Below are the code and all the weights of a small trained network. Each question names an input and a class and asks about switching units off, where a switched-off unit gives its printed mean instead of its output.

import numpy as np


def w(rows, s, z=0):
    codes = np.array(rows[::2]) - 128.0
    scale = np.full(codes.shape[1], s)
    scale[-1] = z or s
    return codes * scale


def norm(h):
    return h / np.sqrt((h * h).mean(-1, keepdims=True) + 1e-5)


def f(y):
    return np.maximum(y, 0)


def log_softmax(a):
    a = a - a.max(-1, keepdims=True)
    return a - np.log(np.exp(a).sum(-1, keepdims=True))


def net(x, mask):
    res = np.array(x, float).reshape(1, 7) / 4 @ E
    u = 0
    for l in range(3):
        y = f(norm(res) @ A[l][:, :-1].T + A[l][:, -1])
        res = res + np.where(mask[u : u + 9], y, B[l][:, -1]) @ B[l][:, :-1]
        u += 9
    return log_softmax(norm(res)[-1] @ U[:, :-1].T + U[:, -1])


A, B = {}, {}
E = w([
[139,197,104,210,174,118],'x0',
[127,127,130,130,128,125],'x1',
[129,126,129,129,129,128],'x2',
[129,129,129,128,128,129],'x3',
[132,129,128,126,130,123],'x4',
[171,54,17,181,108,107],'x5',
[121,58,120,121,252,78],'x6',
],0.0017)
A[0] = w([
[224,217,142,102,13,198,159],'L0N1',
[23,92,100,119,51,129,59],'L0N2',
[143,123,118,116,102,129,80],'L0N3',
[46,80,159,103,148,127,31],'L0N4',
[172,225,250,49,157,142,162],'L0N5',
[84,154,145,105,146,153,102],'L0N6',
[95,93,149,78,167,169,6],'L0N7',
[103,203,141,201,186,79,29],'L0N8',
[198,52,128,132,221,116,79],'L0N9',
],0.0021,0.0017)
B[0] = w([
[88,99,87,156,116,99,235],'L0N1',
[164,133,158,126,110,156,143],'L0N2',
[133,125,115,113,130,139,131],'L0N3',
[146,155,144,84,126,78,144],'L0N4',
[67,87,102,158,133,107,253],'L0N5',
[133,102,127,150,124,108,154],'L0N6',
[139,129,141,105,131,83,138],'L0N7',
[122,103,135,106,161,253,166],'L0N8',
[48,137,106,131,94,118,188],'L0N9',
],0.0036,0.0022)
A[1] = w([
[130,211,183,120,59,202,166],'L1N1',
[255,139,89,141,73,152,139],'L1N2',
[125,201,109,195,171,122,253],'L1N3',
[131,94,122,46,108,155,48],'L1N4',
[112,208,209,104,98,125,122],'L1N5',
[77,175,206,123,113,151,179],'L1N6',
[94,120,142,123,30,147,54],'L1N7',
[206,149,121,139,112,143,143],'L1N8',
[140,138,195,81,228,106,115],'L1N9',
],0.0032,0.00054)
B[1] = w([
[146,41,30,147,240,54,215],'L1N1',
[155,174,219,110,42,149,188],'L1N2',
[160,185,134,217,170,199,253],'L1N3',
[137,188,115,214,147,82,177],'L1N4',
[160,56,48,157,156,73,201],'L1N5',
[178,88,27,129,149,87,237],'L1N6',
[150,69,150,113,204,192,221],'L1N7',
[115,139,125,118,54,132,149],'L1N8',
[126,226,176,65,61,255,233],'L1N9',
],0.0028,0.0019)
A[2] = w([
[124,165,185,107,151,133,174],'L2N1',
[117,127,124,66,51,156,217],'L2N2',
[96,68,111,78,84,81,154],'L2N3',
[132,54,118,105,88,93,71],'L2N4',
[87,92,206,2,92,112,152],'L2N5',
[145,167,97,205,124,93,22],'L2N6',
[131,124,84,198,133,142,118],'L2N7',
[104,143,94,170,127,99,2],'L2N8',
[210,138,155,139,40,188,151],'L2N9',
],0.0043,0.00095)
B[2] = w([
[99,144,175,134,107,157,179],'L2N1',
[146,103,173,114,254,84,192],'L2N2',
[87,102,124,105,94,178,236],'L2N3',
[92,107,103,128,140,197,208],'L2N4',
[151,146,120,140,88,66,252],'L2N5',
[126,139,102,128,121,63,212],'L2N6',
[127,131,127,108,133,83,254],'L2N7',
[157,129,121,142,150,113,174],'L2N8',
[200,172,179,114,78,178,197],'L2N9',
],0.0059,0.0026)
U = w([
[40,17,63,87,112,177,246],'0',
[133,152,41,206,201,19,231],'1',
[217,95,199,83,78,254,26],'2',
[229,235,124,175,36,111,60],'3',
[80,155,220,56,95,14,93],'4',
[60,237,195,162,208,220,19],'5',
],0.008,0.0011)

Each question gives the input, the list of numbers given to net, and the class t.
The units are the neurons (one row each of A and B). Each row of codes is followed by its name. A weight is (code - 128) times the scale printed after its matrix; where a second scale follows, it is the last column's (A, B and U).
mask holds one flag per neuron, layer by layer. A switched-off neuron (its flag False) gives its mean, the last column of its row in B, instead of its output. The means were averaged over made-up inputs and are rounded, as every weight is.
A unit's drop is (log p(t) with every unit on - log p(t) with that unit switched off) / (log p(t) with every unit on - log p(t) with every unit switched off).
The circuit of an input: a set's keep is (log p(t) with only the set's units on - log p(t) with every unit switched off) / (log p(t) with every unit on - log p(t) with every unit switched off). Starting from the 12 units with the biggest drops (on a tie, the unit counted first), units are removed one at a time, each time the one whose removal leaves the highest keep (on an exact tie, the one counted first), for as long as the keep stays at least 0.8.
circuit, biggest first: the units of the circuit, biggest drop first
most important unit: the unit with the biggest drop
top k neurons: the k neurons with the biggest drops, biggest first
top k neurons in layer l: the k neurons of layer l with the biggest drops, biggest first
input [-5,4,-3,2,-7,0,5], class 4: circuit, biggest first	[L2N5 L1N1 L1N6 L1N5]
input [2,-5,-5,-4,4,0,-6], class 1: circuit, biggest first	[L1N1]
input [0,8,-4,6,0,1,-2], class 2: top 3 neurons in layer 0	[L0N5 L0N9 L0N2]
input [7,6,-5,-6,1,-8,0], class 1: circuit, biggest first	[L1N6 L1N5]
input [-7,7,6,2,-4,4,-5], class 2: circuit, biggest first	[L2N9 L2N2]
input [-7,-4,-7,-4,4,3,-6], class 2: circuit, biggest first	[L2N9 L2N2]
input [-7,2,5,5,-6,3,-2], class 2: top 2 neurons	[L2N9 L0N5]
input [1,-2,8,0,-6,0,4], class 5: top 4 neurons	[L0N1 L0N5 L1N6 L1N1]
input [8,-5,6,3,-6,2,0], class 3: top 3 neurons in layer 0	[L0N5 L0N1 L0N9]
input [6,6,-7,3,-4,0,1], class 5: circuit, biggest first	[L0N8 L2N5]
input [-6,4,-5,-2,6,3,-2], class 2: top 2 neurons	[L2N9 L0N5]
input [-7,2,3,-6,5,-1,6], class 4: top 2 neurons in layer 0	[L0N1 L0N5]
input [6,-7,-5,-4,1,2,-2], class 3: top 2 neurons in layer 0	[L0N5 L0N9]
input [1,4,-6,8,7,-5,8], class 5: circuit, biggest first	[L1N9]
input [2,-3,-5,7,2,6,-1], class 3: top 2 neurons	[L2N9 L1N2]
input [3,-2,8,8,-1,0,7], class 5: top 3 neurons	[L1N9 L0N1 L0N5]
input [0,0,-6,-3,-1,-7,-1], class 0: top 2 neurons	[L1N3 L0N5]
input [3,-5,1,-8,-2,7,0], class 3: top 2 neurons in layer 2	[L2N9 L2N2]
input [-8,-8,-4,-1,-3,-1,4], class 4: top 2 neurons	[L2N5 L0N1]
input [6,-4,-1,3,8,-1,6], class 5: most important unit	L1N9
input [-3,5,-6,5,2,0,1], class 4: top 3 neurons	[L0N1 L1N3 L0N5]
input [-4,-3,-6,8,4,1,-3], class 2: top 3 neurons	[L2N9 L0N5 L0N9]
input [4,8,2,8,8,0,5], class 5: top 2 neurons in layer 0	[L0N1 L0N5]
